Each row has a class, written as a number after it.
[ -8 -21  -1  -6 -10   1 -16  16 -39  20 -34 -12 -26  20 -11 -19  -7 -19
 -33  49  26  19  -6  -1   8  -3 -10  31  22  10 -24  14] => 6
[ 61 -23   7  34  22   6  -7  -1 -12 -44 -27 -53  45   0  19   0  -3 -24
  10 -18 -30 -27  39   9  24  58   3 -50  -1  67 -16 -21] => 6
[-28 -41 -39  51 -20  31 -22   1   9 -36  28 -60   8   0  28 -14  59   9
  -5 -13  -8   0  30 -58 -40 -29  -4  26   0 -26 -42   2] => 7
[-21   1  46  68 -18   1 -18  21 -13  18 -20 -12 -23  14  19  -7  10  -5
 -12   4  34  29 -49  -6  11 -33  31  -7   7 -46  25 -18] => 8
[ 10  11   9  54  17  -8  13  25  50  19 -25  -6  47   4  29   6 -22   2
 -12  13  32  77 -44 -12   4  -4  39 -18   3   4   7  13] => 6
[  8 -16 -12  53  14  47  -9  24 -16 -26  12 -43  29  -6   1 -26  32  -7
   2  14  10  42  17 -32  -4  -8  12  -6 -10  34 -17  15] => 11
[ 39  -9   6 -78 -57 -19 -18  50 -30  49  -1 -44  21  15 -18 -35  14 -41
 -48  80  76 -44  -6 -47   2  49  28   9  -1  50 -50  71] => 0
[ 11   9  56  25  15 -41  47  26  46   1 -11   4  14  17  45  21 -47   5
 -14  15  26  17 -42 -17 -57 -10  55   1  29 -33  28  32] => 10
[ 47 -18   5 -18  30   6 -22 -27  -9  -9  33 -17  11 -11  36 -30  35 -23
  15 -44   1 -47  41   2 -47  28 -12 -77  23  49  34   9] => 5
[-28 -17  20  40  15   6  23 -13  80  -3  -8  36  58 -12  36  36 -25   2
  29  -1  -8  -9 -14  18  24  37  19 -30  34  -7  -2  23] => 2
[ 16  22   3  45  13 -30   2  28  57  39   6  -3  56   7  58  24 -21  11
  -2   6  12  23 -41  -1 -34   0  31 -15  18 -15   2   2] => 7
[  4 -33 -11  19  32  15 -36  22  13 -22   2 -54  56  -7  17 -10  -1   8
   9 -19   1  20   6 -24 -23  -3   6   2 -12  17 -42  15] => 9
[ 25  27 -18   8 -17  35 -40 -21  21  59  -7  18  -4 -15  16 -24 -39   8
 -26 -47  26  12  -9   1 -94  -9 -25 -36  21  54  -4 -22] => 0
[-32  34  36  52  20 -20  16  24  49   5 -22   8   7   5  26  27   1  -5
  15  17  27  23 -21 -20  -8  -6  51  -3  -1 -52  35  11] => 9
[-27 -25 -18  53  43  -7 -32  32   4 -34  24 -21  43 -11  12   7   8  13
   8   1  -8  10   5 -17   2 -26  28  23 -24 -19 -23 -11] => 9
[ 19   3  10  -1  23  17   2  -3  25 -28 -26 -26   0  -6  18  -8  -6  -9
 -25 -10   6 -27  53 -10 -45  10  25 -41 -13  20  -2   2] => 5
[-31 -34   1 -36 -33  29   2 -16   5  23 -30  41   2  -3  -3 -12   6 -18
 -27  16  33  11  11   2 -15   1  -3   8  43   3   6  12] => 4
[  2  -5  26   5 -69  51   6  14 -28  11   6  30 -25  29  -8 -17  38  -1
 -27  29  15  37 -13 -48  21  -7 -14  39   3  -6  10   5] => 2
[ 25  -4  17   5  -1   7   6  14  16 -14 -10 -30   3  11  23 -42 -12  -5
  -9 -29  15   0  42 -17 -27   4   0 -66   7  53   2  10] => 8
[ -9 -31 -21  33  17  52 -44  39 -19 -20   1 -29  47  -2  -7 -19  31  -4
   6  27 -25  11  34 -37  -9 -15   4   3 -13   8  -8   7] => 2
[ -6  28  10  57  -7 -14 -12  17  31  53 -12 -16  27  12  28  -2  19  -5
  -2  16  20  40 -36 -15 -23 -12  17   1  12 -35  17  -2] => 7
[ 16 -12  38  54  -5 -10   0  13  59  23  -7  25  36   1  71  -2 -32  21
 -21 -25  38  50 -59 -12 -12  -4  38   8  27  -5 -23  13] => 5
[-25 -44 -34  28  59  25 -13   8  35 -19  31 -78  47  -4  15   0   6  11
 -10  -1  22  31  20 -28 -61 -18   9 -31   3   0 -12  23] => 1
[ 37 -21  -1  13   6  -3 -12   7  17 -39 -31 -29  12 -19  15   5   8 -10
  -7 -35   0  -8  44 -18 -30   7  15 -70 -27  37   2   2] => 3
[ 11  -5 -20   7  38   2 -15 -20  21 -15  -3 -53  14 -10  -5 -17  -2 -13
  -5 -31   2 -15  39   6 -35  11 -10 -69  -2  39   3  -4] => 6
[ -6  33  39  57   7 -51  -2  29   0   1 -20  -1  -7  12  23  10 -11   7
   8  18  16  24 -49 -10  32 -12  47  26 -19 -39  -4 -12] => 9
[ 21 -12  11   5   2 -38 -27  41 -33  11  12 -56 -15  38   2 -11  41  22
  29   4   6  77 -29 -34 -12 -25 -21  51 -24 -17  20 -11] => 11
[-18 -20 -44 -65  62  -4 -21  18  38  34 -36 -57  39  -4  -1  -6 -10 -16
  20  36 -15  33  55  -3 -84  -6 -45 -30  15 -12 -23  73] => 1
[ 32  -3  11  19   8   6  -3 -37  -3 -17 -14 -51   9   4  19  -7   8 -22
  -1 -37  -2 -26  28  30 -39  12 -20 -82  18   5   2 -15] => 8
[ 11  11  10  11 -46  60  17  -5  -8  36   8  10  12  22 -27 -27   2  -9
 -39  33  35  40 -12 -17  -5  24 -31  31   3  43 -16   5] => 0
[ 18  17 -10  29  14  37 -34 -17  -8 -36  -4 -24  45 -28  33   6  24 -12
  31 -52 -32 -27  25 -11 -20  13   2 -52  15  -9   1  -3] => 4
[-14  31  35  63  -1 -55   9  10  32  -3 -17 -22   4  13  32  35 -19  10
 -15   3  51  14 -64 -24 -14   1  59  -2 -11 -43  11   3] => 0
[-36  -5   9  10  76   9 -44  13 -35 -63  -9 -70  18 -34 -37  -6 -10 -16
  33  -4 -60 -45  27  -2   6 -15   0 -16 -43 -34 -25  41] => 10
[ -5 -17   0 -13 -30  24  -3  -5  -9  13  10  -1 -16  15   1   3  21 -14
 -21   9  25   3  20  10  -4  -6 -20 -14  13 -11   7 -11] => 8
[-50 -12  24 114  17  50 -25  56  69  16  11  14  30   5 -10  30 -73  28
 -31  -6  55  30 -13  23  78  -5  69  11 -39  60  18 -96] => 12
[ 13  15   3  -9 -26  40   6  -1   0  43  79  43  -8  -3  19 -16 -27  13
 -22  -2  31 -12 -23 -15 -28 -12   2  29  54  19   1  12] => 10
[-28 -27   9 -49 -18  -2  26  -9  22  23 -30  73  -7  -1  17 -11 -17  -3
 -23  12  11  -4   3  -1 -56  -8   0  19  71  -9  27  21] => 4
[ 35 -22   1   5  12  -2 -15 -16 -14 -30 -26 -39  -6 -14  13 -27   8 -29
   2 -30  -8 -25  21  -3 -17  20  -1 -75   3  51  -4  10] => 6
[ -2  -5  26  44  26 -33 -15  16  41  28   3   6  41   9  35  11 -14  15
 -29  -3  46  32 -34   1 -12 -10  41  14  12 -27  17 -14] => 5
[ 20  31  21  45  11   7   0  29  19  20  16 -24  40   3  27   0 -19  -6
  13  22  21  22 -17 -19  -4   2  42  -3   9  -5  -1  19] => 10
[ 18  23  34  33  11 -18  14  19   8  13  40 -16  20  11  16   2 -20   4
   3  15  26   8 -36 -10  13   2  44   7   1  -4  18   1] => 10
[ 10 -38  18  34  24 -15 -41   5   8 -23 -17  20  22 -15  38 -30  12 -12
 -16 -57  -8   6  42 -14 -33 -10 -12 -38   8  14   6   8] => 5
[ 24   0  22   6 -15  20  11  17 -30   3   0 -34 -33  18  19 -26  -2   1
  -3  25  16 -25 -11 -29 -35  11   6  15  40  24 -11  30] => 3
[ 17 -29 -20  24  35 -14 -17  35 -11 -31  -6 -27  58  -1  33  13 -10  -5
  -2  16   5  -2   3  -4  -2  -6  28   2  24  10 -18  25] => 12
[  5 -13 -15 -12 -34  30  -6  12  -8  27 -10   2 -15  16  11  -8  16 -17
 -13  29  33  32   1 -11 -23 -20 -10  15  28   2   3  14] => 12
[-13  -9  -8 -10  20 -16 -53   8  39 -29 -11 -52 -29  -4  41  20  -7   7
  58 -66 -11 -19  46 -16 -34   2 -13 -44 -33   8 -26  -6] => 9
[  9  11   4 -32  18  49  14  20  -2 -31  13 -38  10  13   4   6  -5  15
  16  -5 -25   9  19 -19  -9   0 -20  -8 -10   2   6  22] => 8
[ -5 -35 -17  25  34  14 -33  10 -35 -39 -11 -37  57  -6  12 -19  16  -1
  -3  -6  -3  36   0 -15 -15 -22   9  -9   2   3 -11   9] => 4
[  5 -40  -7   8   6  34 -20  43   1 -16  17 -22  28 -10   2  -8  20   9
  -5   0   0  15   7 -42 -20 -12   5   8 -11  13  -8  29] => 3
[ -2   0 -23  27  25  39   4  -1 -36 -31  33 -41  44  14  -2 -30  20   8
   4  23  -8  31   5 -12  -8 -10  -8  15   7   8 -16   0] => 4
[  4 -37 -31  29  16  40 -17   3  38  -7 -26 -11  18 -21  35 -18  -1 -10
  -8 -22  -7  15  79 -27 -64  -5  -2 -54  22  46  -8   0] => 1
[ 15   5  12  54   5 -48 -18  16 -15  16 -21 -25  23   5   3  -9  15  -6
 -16  16  28  19 -14  -3   8  -3  25  21  15 -15   0 -14] => 11
[-20   3  -7 -16  43 -42 -10  37  44 -19  -9 -35  18  -6   1  -4 -35  27
  33   1 -21   0   8 -13  11  -7  21  18 -48   2 -47  12] => 9
[ 21   3  -8  18   7  23 -17  10  -6 -38  -2 -35 -27 -11  38 -33   5   2
  30 -28  -4 -15  32 -39 -26  -5  25 -37 -15  56 -20  -1] => 9
[ 19 -19  33 -32  16 -27 -40  16  33 -25 -55  -5   8 -17  40  15  -5  -7
   7 -60 -14 -31  42 -22 -13  23   9 -33 -12  -1   6  21] => 5
[ -6  14  11 -18 -29  45  -5   9 -26  27  17   9 -42   2  -8 -31 -21 -12
 -15  27  13   5  -5 -16 -28 -24 -15  20  15   4 -30  37] => 10
[  3   9  29  41   2 -34  12  23  29  16   8 -40  14  30  32   3 -20  15
 -12   9  50  30 -40   2   1 -11  40 -18   4 -18   4 -10] => 8
[-44  12  15  51   3  -9 -61 -17 -55 -11 -44 -76 -89  20  28 -20  -4 -20
  70   4  12 -11   5  13  46   9 -20   2  -3   5 -76  -1] => 9
[ 16  -6 -20  25  -6  31  -4 -60  23 -45 -41 -36  -7 -34  17  -3 -21   3
   8 -55 -27  -6  45  -1 -27  -9   5 -23  -6  12 -50 -18] => 10
[  1   2   1  36  25 -56 -12  20  13  -4   9 -53  -1  11  28  29 -11  17
  19  13  49  23 -38   3  25  -3  48 -23 -29   3  -3  -6] => 3
[ -8  -7 -12 -20  -7  48 -16   3   4  20 -12  22  29 -12 -19 -28   8  -4
 -21  18   8  10  17 -27 -13  -6   0  -6  16  24  12  27] => 2
[ 14  12  14  66   9 -11   6  26  20  11  -9  -8  50   5  13   8   4  -7
  -1  20   7  37 -38   6  13 -14  32   3   4 -29  17  -8] => 12
[ 21  24  34  67  -4 -16  21  17  38  29   8 -15  37  10  23 -12 -23   5
 -11  15  31  39 -36 -16 -11  -9  52  13  12 -13   6  -5] => 10
[ 23  -9  39  81 -15 -50  -5  63  40  27 -38  37  21  20  75 -13  -1  -5
 -16  25  25  26  18 -32  -5  -2  66  28  24  -3  11 -24] => 5
[-43 -49   0  96  11  42 -35   5 -37 -21  -5  41  26 -17  13 -52  38 -22
 -34 -18 -21  -1  35 -32 -27 -29 -17   6  53  15  20   5] => 7
[-31 -10  -2 -30 -26  28 -15   4   4  16  -6  13 -28  10   7  15   9 -10
  -3   8  22   0  14 -30 -53   7 -33  17  17  -5   7  33] => 0
[ 33   7  -1  33  25 -20 -24  -9   5 -29  -9 -35   1 -15  51  -3  12  -8
  34 -59  -4 -28  38 -13 -43  19   1 -60  31  30   6   9] => 11
[ 66  42  22  54  27 -39  50  25  17   5  32  75  74   6  32  26   2   1
   1   5 -17  61 -22  15   7  12   8 -23  12  10  64 -10] => 11
[  4 -23  13  22 -34  47  12  31 -17   3  34 -11 -40  27  21  -3   7  14
   4  30  19  15 -18 -27  -5   2  -3  38  12  25 -15   4] => 3
[ 15 -24 -12  15  15  12 -15  27 -11 -26  -6 -35  34  -1  12 -13  13 -13
  -1   5   2  12  11 -19  -9 -13  10 -10   6  15  -6  25] => 12
[ -9 -28  13  30  -5 -11 -20  43 -19 -53 -56 -55  13  10  27  27  14 -23
 -12  33   8 -25  21 -54 -34  14  37  19  -9 -29 -27  38] => 0
[ -2  14  28  80  -1  19  30   3  28 -14  11 -17  22   9  24  10  -9  -7
 -10  15  25  36 -13 -16  -9  -9  40  -2   3 -23  -4   6] => 10
[ 17  -4 -22   8  16  34 -24   4 -15 -13 -20 -49  82  -7 -12  -9  37 -23
 -10  11   0  50  11 -38 -41   7 -28 -11 -14  -2 -17  58] => 0
[ 29   0  35  36   5 -36  19  14   9   1 -16 -40  33  21  45   4 -18   7
 -11   8  52  37 -59   2  17   2  56 -30  13  -2   6   7] => 8
[ -8 -45  -9   6  -2   8 -29  22   4 -21 -17 -23   2  -7  10   2   8  -4
   6 -10   3  11   2 -11   2 -22  14  -2 -12   4  -7   2] => 12
[  9 -22  10  13 -17   1 -38  14   0 -20 -40 -41 -64  19  54  12 -30  -3
  20 -38  11 -11  15   0 -37 -10  -5 -31   9  26 -22 -15] => 12
